In the rows, zero is written as 128.
Facts:
busem gufal bradu, tolir, skiflogro, trekun, gruklikla
grezuse gufal batu, sidir, nuflo, kobrin, busol
seklom gufal dubuskan, gridru
paflonu gufal brener, klaplam
vetrum gufal gaskin, klustis
rade gufal tredefu, pirar, luro
rinofik gufal triti, bradu, podru, dubuskan, fipla
bastek gufal nuflo, dostor, fedim, grofar
klabon gufal butin, kludel
mura gufal greklum, zunuk, nizal
tregruska gufal butin, sofles, feske, luro
rukel gufal vastu, modros
biplok gufal tredefu, flavus, lafla
tulas gufal nidror, sinil, modros
drutram gufal triti, stokiflum, mabul
staklus gufal tigezum, brinor
skinis gufal likestuk
miplapom gufal turus, dosulir, butin, tretes, fluzosa
drigrar gufal dubuskan, fluklem, keflisam
nivom gufal ridek, klaplam, skudrus
fligril gufal fluzosa
fliplak gufal ferubri, zunuk, zoper
vofan gufal flavus, dugim, sugomur, kobrin, tretes, geran
grobun gufal tigezum, greklum, likestuk, guflo
grevi gufal trusta, feske
patrusku gufal disos, nizal, mogen, lebri
britro gufal kitrak, pledobis, keflisam
gever gufal telok, sugomur, gruski
stigram gufal likestuk, boplaplin, skuzin, lebri, skudrus, flisok
kostum gufal trekun, vuvil, bragram
plaflan gufal telok
tugin gufal nidror, ferubri, droma, flisok
klizos gufal brinor, droma
rozer gufal dubuskan, trekun, zuzis
babek gufal mogen, feske
ziler gufal tolir, ridek, kisun, fluklem, lobru
lumusil gufal plifus, kitrak, fipla, plabom
vapil gufal plifus, skiplik
grotra gufal nuflo, trafu, trusta, fipla, virol
plinal gufal geran
{vuvil, falon, faklu, skezol, fedim, gridru, migan} gevas fipla
{busem, stetran, vetrum, sugomur, fliplak} gevas tretes
{sokuru, kostum, dostor} gevas plabom
{trusta, seklom, kitrak, braplik, riva} gevas patrusku
{sinil, gruski, kisun, drutram, likestuk, grotra} gevas tristigis
{lobru, bragram, biplok, fatran, grobun, stuzul} gevas putri
{grezuse, disos, vapil} gevas stigram
{brinor, tranom, ganos} gevas boplaplin
{skudrus, rukel, zakir, treledrir, kizir, rozer} gevas reflas
{meple, veflabol, tugin, luro, flatrin} gevas telok
{tretes, skaruga, bradu, putri, triti, butin, vofan} gevas kugro
{plabom, grostifli, plofom, trekun, ferubri, fipla} gevas stokiflum
{paflonu} gevas gruski
{gruklikla, skiplik, dosulir, batu, sofles, grevi} gevas flavus
{lebri, zitru, rinofik, bratri, lumusil, gaskin} gevas zunuk
{modros, kludel, kugri, pirar, babek} gevas toklon
{skuzin, biklak} gevas grofar
{trobos, dugim, gever, stigram, vustin, zuzis} gevas nizal
{drutul, toklon, boplaplin} gevas stifin
{flavus, mabul, tigezum, telok} gevas brener
{greklum, skinis, gravi} gevas figruk
{bastek, tregruska, pufleskin} gevas flisok
{gostem, fota, guflo} gevas trobos
{figruk, miplapom, plastur, moza, reflas, ziler} gevas nuflo
{klabon, skeskes, keflisam, tolir, muga, turus} gevas staklus
{mura, zoper, flibe} gevas zuzis
{sape, stuplam, delom} gevas klustis
{trafu, nivom} gevas plofom
{vastu, geran} gevas skaruga
{muplir, lobrozun} gevas movo
{busol, staklus, skebem, fluzosa} gevas rade
{sidir, patrusku, plaflan} gevas dubuskan
{papek, ridek, vigu, lafla, tredefu} gevas tigezum
{tulas, skiflogro, plifus} gevas biklak
{droma, drigrar, bidrar} gevas sinil
{flofim, podru, grudak} gevas grotra
{feske, mogen, klizos, skedruk} gevas plastur
{fligril} gevas muplir
{virol, soritrok, kobrin, plinal} gevas vustin
{klaplam, fluklem} gevas lobrozun
{britro, flisok} gevas kladrun
{pledobis, nidror} gevas delom
{kizer} gevas gaskin
[stetran] klupliru grotra
[sokuru, sidir, vigu] klupliru drutul
[grezuse] klupliru lobrozun
[meple] klupliru skiflogro
[gruklikla, skuzin, drigrar, sugomur] klupliru skedruk
[vetrum] klupliru rade
[drutul] klupliru boplaplin
[rinofik] klupliru staklus
[rukel] klupliru muplir
[kludel] klupliru fipla
[faklu, flofim, gravi, kizer] klupliru stifin
[vastu, ziler] klupliru skeskes
[tranom] klupliru sinil
[guflo, skeskes] klupliru stokiflum
[batu] klupliru drigrar
[feske] klupliru busol
[fatran] klupliru brener
[veflabol] klupliru zunuk
[grevi] klupliru plinal
[moza, kostum] klupliru fota
[tolir, ganos] klupliru plastur
[gever] klupliru tristigis
[muga] klupliru reflas
[zoper] klupliru plabom
[stuzul] klupliru skinis
[flibe] klupliru trobos
[mogen] klupliru tigezum
[klizos] klupliru flisok
[dostor] klupliru britro
[flatrin] klupliru disos
[pufleskin] klupliru figruk
[tredefu] klupliru vustin
{vuvil, busem, grezuse, brinor, seklom, paflonu, lebri, zitru, modros, rinofik, greklum, bastek, klabon, dosulir, mura, rukel, bragram, faklu, trafu, kisun, fota, vastu, busol, tulas, disos, skinis, miplapom, triti, drigrar, butin, nivom, fligril, pirar, skeskes, fatran, stuplam, ridek, virol, sugomur, klaplam, vofan, vigu, grobun, moza, bratri, keflisam, britro, skiflogro, gever, muga, kizir, lafla, trekun, pledobis, flibe, fluzosa, kostum, mogen, plaflan, tugin, gravi, klizos, luro, flatrin, ferubri, rozer, babek, riva, ziler, lumusil, kobrin, likestuk, nidror, vapil, grudak, fluklem, tredefu} plisi 487
{stetran, trusta, lobru, meple, gruklikla, vetrum, gostem, falon, kitrak, sidir, papek, gridru, skebem, dugim, flofim, feske, sofles, veflabol, fliplak, bidrar, tolir, geran, zoper, soritrok, skedruk, kizer, plinal} plisi 455
{sokuru, skudrus, grostifli, skuzin, drutul, skiplik, tregruska, kludel, biplok, sape, zakir, bradu, tranom, kugri, skezol, fedim, guflo, droma, batu, grevi, migan, treledrir, braplik, podru, stuzul, turus, plifus, dostor, ganos, pufleskin} plisi 778

Known rows:
drutul: [116  98  84 113 151  60 144  91 159 178 126 107 226 112 162 121  73 165
 112 111 145 155 174 188  52  66 117 145  93 112 142 125  84 108 122  99
  83  78 190 129  84  47 146 250  98 106]
skiflogro: [102 118 123 144 106 149 125 158 139 135 135 110 127 115 123 117 127 122
 130 124 138 108 127 127 146 137 119 131 128 141 121 125 133 119 147 116
 137 138 123 121 128 112 119 124 138 132]
bidrar: [106 152 138 112 105 139 132 151 139 110 100 130 131 132 116 153 135 117
 144 104 142 127 124 120 162 146 130 124 130 134 119 107 113 140 117 152
 116 116 135 142 139 130 132 112 146 140]
reflas: [135 140 106 116 173 118 150  91 127 148 104 133  96 133 117 131 140 124
 131 135 106 145 110 137 110 133 161 118 125 106 160 126 118 144 129 102
 100  95 125 137 114 184 126  91 181 106]
virol: [107 115 119 147 104 149 127 157 137 138 132 107 124 113 117 117 125 123
 130 121 134 107 125 125 150 139 123 132 131 140 118 124 135 121 148 113
 128 131 121 122 122 117 118 121 150 127]
staklus: [187 129 128 105 203 110 148 106 131 146 126 155 107 141 149 145 152 124
 122 140 105 153 102 124  92 129 134 105 138 102 157 171 117 133 119 115
 123 103 114 136 144 195 155 106 114 133]
lebri: [112 118 114 147 102 148 125 162 144 134 132 107 125 114 127 120 128 123
 124 122 136 107 126 125 148 137 120 128 132 142 120 129 138 118 144 121
 140 132 124 124 124 114 125 122 135 134]
grevi: [219 135 119 127  94 105  62  62 106 133 160 162 138 153 168 107  71 172
 127 157 145 162 183 168  91  98 122 112 135  94 101 102 124 117 104 171
 130 145 114 118  89  63 163 183  42 125]
trobos: [130 145 119 109 184 118 140  97 125 135 112 136 106 135 128 139 147 122
 124 141 111 160 107 133 104 127 166 121 121 109 171 133 115 136 123 116
 120 106 141 130 127 179 127  98 147 115]
delom: [129 148 123 109 180 119 135 100 126 130 117 139 110 138 134 142 149 122
 121 145 116 168 107 132 104 129 166 117 119 111 172 135 112 131 118 123
 128 112 150 130 131 177 129 101 133 121]
skuzin: [191 143 139 155  71  80 117  37  65 112 135 145 144 112 113 129 128 120
 105 145 121 158 183 104 116  86 100 143 124 113 114 104 219 124  87 141
 136 130 153 114  98  91 134 174 119 113]
vofan: [117  89 178 132 159 132 129 182 116 146 158 128 162 112 136 147 128 129
 128 112 123 119  93  94 158 150 112 150 137 157 100 176 131 125 139 116
 149 160 135 119 173 136 124 138  79 130]
butin: [ 71 106 145 148 127 142 114 194 127 118 135 102 144 108 136 135 112 128
 110 105 125 137 117  95 164 137 136 159 118 162 109 140 126 122 136 143
 155 146 162 114 151 112 115 135  87 126]
telok: [160 175 144  93 153 128  95  60 136 131 150 162 128 157 151 142 169 129
 146 192 164 162 105 175 103 141 159  86 144  94 193 125  92 108  96 146
 158 144 157 117 123 150 145 122  93 133]
tigezum: [171 175 120 100 146 130 100  72 149 119 140 158 113 157 161 136 169 122
 130 185 156 163 119 171  92 125 150  80 139  92 196 127  98 103  96 155
 161 127 148 121 119 146 156 119  88 148]
grofar: [128 150 123 109 182 120 134  99 126 128 116 140 111 138 134 141 148 121
 123 147 117 166 106 132 104 129 167 118 121 111 171 133 111 132 118 125
 127 113 151 128 132 177 128 103 132 119]
brinor: [116 115 117 142 101 144 130 159 144 138 134 108 125 113 124 123 139 121
 123 123 137 100 118 124 146 137 116 126 133 143 121 137 139 118 143 115
 143 133 123 125 126 118 124 124 136 137]

Rows:
No name comes twice in this set of rows, the named rows included.
[110 115 114 149  98 150 133 154 137 144 129 106 121 111 110 113 122 122
 134 118 134  99 126 130 152 139 117 131 132 139 112 121 140 124 155 106
 121 127 112 127 119 116 116 119 165 126] | vuvil
[109 117 193 181 110 119 152 134 102  74 142 123 161  96 118 147 142  87
 102 132 113 148 150  49 179 131  83 172 132 154 137 145 196 115 100 150
 177 152 171 103 152 124 118 161 100 116] | sugomur
[ 71 141 170 105 128 127 134 182 124 100 106 129 158 127 117 173 147 117
 130  88 137 136 106  89 171 144 136 149 122 158 109 130 113 144 113 161
 137 134 169 138 172 132 123 122 106 142] | geran
[146 105 131 150 137 157 156 161 127 148 137 134 118 121 105 100 100 121
 160 126 121 106 144 123 132 140  79 129 133 125 101 126 141 122 184  78
  91 122  67 124 146 133 126 118 177 140] | rozer
[ 59 136 168 115 134 120 149 181 138  63  99 123 153 132 130 161 133 112
 116  87 122 137 132  84 158 126 122 157 113 162 119 131 107 147 104 180
 142 130 163 138 167 122 124 139  99 139] | stetran
[173 133 139 110 207 116 134  98 121 147 128 158 112 143 147 141 126 133
 133 144 104 170 106 128 108 139 148 115 136 100 155 153 107 135 120 123
 115 109 123 131 140 190 149 108 109 115] | rade
[104 143 139 120 108 126 152 136 148  93  96 128 129 138 115 141 129 115
 139 101 130 108 139 118 156 137 117 129 133 134 127 112 112 147 111 160
 114 113 120 147 128 125 134 127 158 127] | zoper
[140 100 147 152 147 147 157 151 137 111 144 137 128 133 126  98  96 119
 148 137 119 112 157 120 124 129  72 136 133 130 121 137 127 117 160 110
 119 138  80 119 149 118 130 142 138 138] | rinofik
[173 134 139 109 219 118 144 101 119 144 127 162 109 144 142 138 137 124
 134 151 104 174 108 126  92 134 144 113 132  99 165 155 111 132 127 112
 115 107 121 128 149 197 145 106 119 125] | drutram
[129  89 144 137 152 130 141 212 139 123 141 115 140 110 154 148 141 117
  94  93 109 122 111  75 134 123  92 141 128 161  99 192 147 117 138 128
 164 132 129 122 177 138 142 133  63 161] | grobun
[107 123 131 108 119  95  97 138  72 131 136 123 163 118 124 139 127 150
  99 108 128 159 132 113  92  82 148 159  91 150  81 120 153 131 127 127
 137 149 178 114 146  86 112 150  70 139] | bradu
[135 112 104  98 111  88 124  69  93 108 122 137  98 143 122 104 116 146
  77 126 117  88 160 122  78  66 142 131 111 137  85 113 145 147 131 132
 147 157 120 126  84  68 135 141 118 105] | guflo
[173 134 139 113 218 120 139 103 121 141 126 161 107 145 147 136 120 129
 133 147  99 180 114 126  99 136 148 117 131  98 162 147 102 133 126 118
 112 106 120 127 142 194 149 107 114 118] | grotra
[124 138 109 106 197 109 148 107 153 150 112 130 139 129 147 146 137 125
 120 138 124 175 112 148  89 121 157 117 116 105 186 141  90 121 122 111
 111  85 167 130 129 165 142 132 125 120] | boplaplin
[ 69 110 147 142 128 144 128 198 127 110 135 105 148 110 127 134 130 116
 112 108 127 129 119  94 150 129 122 154 112 164 115 142 134 118 146 128
 155 148 156 113 163 113 109 131  98 143] | triti

The same nodes again, as new rows of numbers:
Known rows:
tulas: [144 125 135 142 125 114 131 151 144 130 107 123 133 119 124 128 125 127
 108 119 119 129 136 131 109 146 125 150  99 135 116 111 106 125 146 170
 133 131 101 118 129 145 107 122 141 122 115 124 129]
skezol: [125 132 151 118 129 126 130 136 133 126 128 117 141 129 135 129 121 131
 123 111 116 109 134 128 124 129 125 134 117 139 122 136 110 123 155 153
 128 132 137 138 135 130 117 132 128 124 105 125 124]
bastek: [154 132 130 127 125 115 127 145 137 129 109 103 132 119 125 125 125 129
 115 127 113 120 136 133 106 152 120 157 101 135 104 126 114 133 138 170
 128 139 103 127 141 156 110 132 150 124 113 124 124]
britro: [157 129 130 124 124 118 120 146 138 132 118 109 131 124 126 123 127 123
 116 124 109 119 132 129  99 143 115 158 101 126 107 119 112 129 144 165
 138 135 106 123 139 149 105 134 155 116 113 124 116]
stuplam: [138 128 138 125 124 118 130 141 131 126 110 117 131 119 122 128 130 124
 115 122 113 123 137 130  96 152 125 151  99 142 121 117 114 127 146 163
 130 134 101 126 130 142 110 119 147 118 113 130 124]
butin: [128 158 145 140 139 133 148 124 114 130 103 103 110 115 126 111 124 130
 104 124 103 104 138 109 108 146 135 152 110 154 125 128 115 136 136 167
 123 142 120 135 135 138 104 114 155 123 101 131 122]
lobrozun: [114 122 159 100 149 147 111 110 137 159 136 139 139 144 152 148 123 167
 150 116 125 133 127 131 148  95 105 121 170 121 146 141 134 116 169 120
 113 145 168 146 145 127 134 144 100 147 128 123  99]
ziler: [133 150 151 137 120  98 122 154 150 144 133 118 120 136 151  98 133 116
 108 106  72 130 133 109 113 116 104 140 101 116  98 122 109 142  98 155
 151 149 100 114 127 147  91 121 154 119 116 116 104]
seklom: [156 130 130 124 127 119 119 144 137 132 117 113 129 125 125 123 127 125
 117 125 110 119 133 126  98 143 116 158 101 126 110 115 115 128 148 161
 139 132 107 122 138 148 103 132 156 115 116 126 115]
nivom: [149 134 133 146 134 122 129 146 143 139 110 124 126 128 128 119 121 128
 104 121 111 120 133 118 110 137 125 153 107 131 113 111 106 132 148 170
 139 131 112 117 138 145 100 130 154 120 114 123 117]
tolir: [116 145 137 108 119 115 109 131 148 118 136 118 139 138 148 107 124 117
 130 110 103 106 112 123 123 113 120 136 112  97 132 133 125 134 153 131
 137 152 127 133 140 110 125 126 125 105 112 137 120]
disos: [139 142 136 150 129 128 139 137 134 131 101 118 122 116 126 114 124 128
 105 122 113 116 133 116 109 140 132 154 104 137 127 115 109 131 144 163
 129 134 113 124 127 134 105 112 146 119 104 126 125]
lebri: [145 139 132 146 122 131 135 138 138 126  98 121 127 112 123 118 132 133
 107 127 117 121 128 122 103 144 132 157 104 128 131 109 112 128 149 155
 126 132 106 121 123 128 112 109 142 111 107 125 125]
rade: [116 137 156 104 166 145 114 107 143 175 125 136 133 148 161 148 122 185
 145 130 124 143 124 131 160  99 102 121 186 117 140 146 140 132 161 128
 106 152 168 149 164 145 136 151 103 158 136 123  97]
zunuk: [110 134 156 119 153 158 115 104 143 166 122 151 132 143 158 143 126 178
 140 122 131 137 117 121 152  89 112 125 179 110 163 132 135 122 172 113
 109 141 170 141 142 116 136 131  96 143 128 121  97]
grofar: [116 137 153  96 156 152 111 101 133 164 130 131 132 142 155 146 127 176
 148 127 123 131 123 126 145  98 104 128 178 116 150 144 139 126 166 115
 107 146 173 152 153 125 137 143 106 146 130 124  94]
nizal: [109 141 159 124 161 163 120 100 137 169 122 149 125 145 158 135 122 177
 134 119 127 129 120 112 157  86 114 125 182 117 160 135 133 124 170 119
 112 142 182 142 146 117 127 133 100 144 123 121  95]

Rows:
No name comes twice in this set of rows, the named rows included.
[132 135 144 132 128 120 136 140 128 131 116 118 125 124 126 121 125 122
 112 115 105 117 139 122 101 145 128 147 101 146 119 118 113 127 138 166
 135 137 109 126 130 144 104 120 151 122 112 129 120] | fota
[150 138 141 136 140 120 127 143 130 141 124 110 118 135 129 114 118 119
 108 116 102 101 141 111 106 136 122 154 104 139 104 121 107 132 145 179
 146 129 125 119 143 152  89 141 167 118 109 123 111] | busem
[137 149 138 129 128 130 140 128 120 125 102  98 119 113 123 118 128 127
 112 129 105 108 136 120 105 150 128 155 104 147 122 129 118 133 135 161
 122 141 110 136 133 139 111 117 154 122 104 133 123] | kobrin
[121 131 156 131 166 147 115 118 151 178 129 153 132 154 161 140 114 180
 134 115 130 135 122 119 167  83 107 120 183 112 140 135 125 127 168 134
 118 142 180 135 156 136 122 150 102 153 130 115  98] | stigram
[ 98 139 154 123 139 103 127 138 142 124 142 121 134 146 149 111 104 116
 123  96 100  99 129 117 139 117 125 120 116 126 118 139 117 137 149 163
 139 153 140 137 148 133 117 137 129 129 111 137 129] | vetrum
[144 135 136 157 135 120 138 146 142 133 103 123 126 122 128 119 119 130
 102 118 116 121 134 120 116 140 129 150 106 135 115 113 104 131 144 176
 136 133 113 117 130 146 102 124 147 125 111 124 128] | mura
[144 139 134 131 131 118 133 141 135 134 102 107 126 117 125 128 124 133
 112 129 114 126 135 130 110 156 125 155 108 136 111 125 115 137 137 170
 123 140 104 129 140 153 114 125 146 130 113 129 126] | klabon
[141 141 138 126 127 134 124 129 121 129 117 112 118 123 125 116 130 122
 113 124 104 107 132 112  90 139 125 159 102 134 125 117 114 126 151 153
 138 130 114 124 131 130 103 122 162 105 109 131 108] | trekun
[103  52  97  34 103  77  61 153 188  86  97 119 173 127  93 201 142 188
 138 154 133 155  70 130 132 126 119 185 117  18 120 102 153 155 167  91
 119 161  47 169 110  95 161 130 132  72 121 136 151] | gruklikla
[112 149 171  97 153 149 114  93 139 181 148 140 129 152 172 136 137 178
 149 109  93 132 125 113 149  86  94 119 176 112 142 142 132 123 145 103
 124 154 172 139 143 126 125 134 110 136 133 112  74] | stokiflum
[120 138 151  90 154 161 100  93 127 167 137 139 127 151 157 142 131 173
 150 126 120 126 119 116 134  88 102 135 178 107 157 136 140 121 175 103
 117 142 177 146 152 114 132 144 114 131 131 125  80] | dubuskan
[117 136 157  98 161 158 106  99 129 170 142 139 125 154 156 138 124 167
 146 119 118 120 124 111 142  83 103 130 178 117 150 138 135 120 171 116
 122 143 183 146 156 123 124 149 118 138 129 122  82] | zuzis
[127 144 144 113 128 130 131 128 133 126 115 105 140 120 137 131 130 143
 123 125 119 114 128 133 127 138 127 139 122 131 126 143 117 129 149 146
 113 142 130 143 142 131 129 125 125 126 108 127 129] | turus

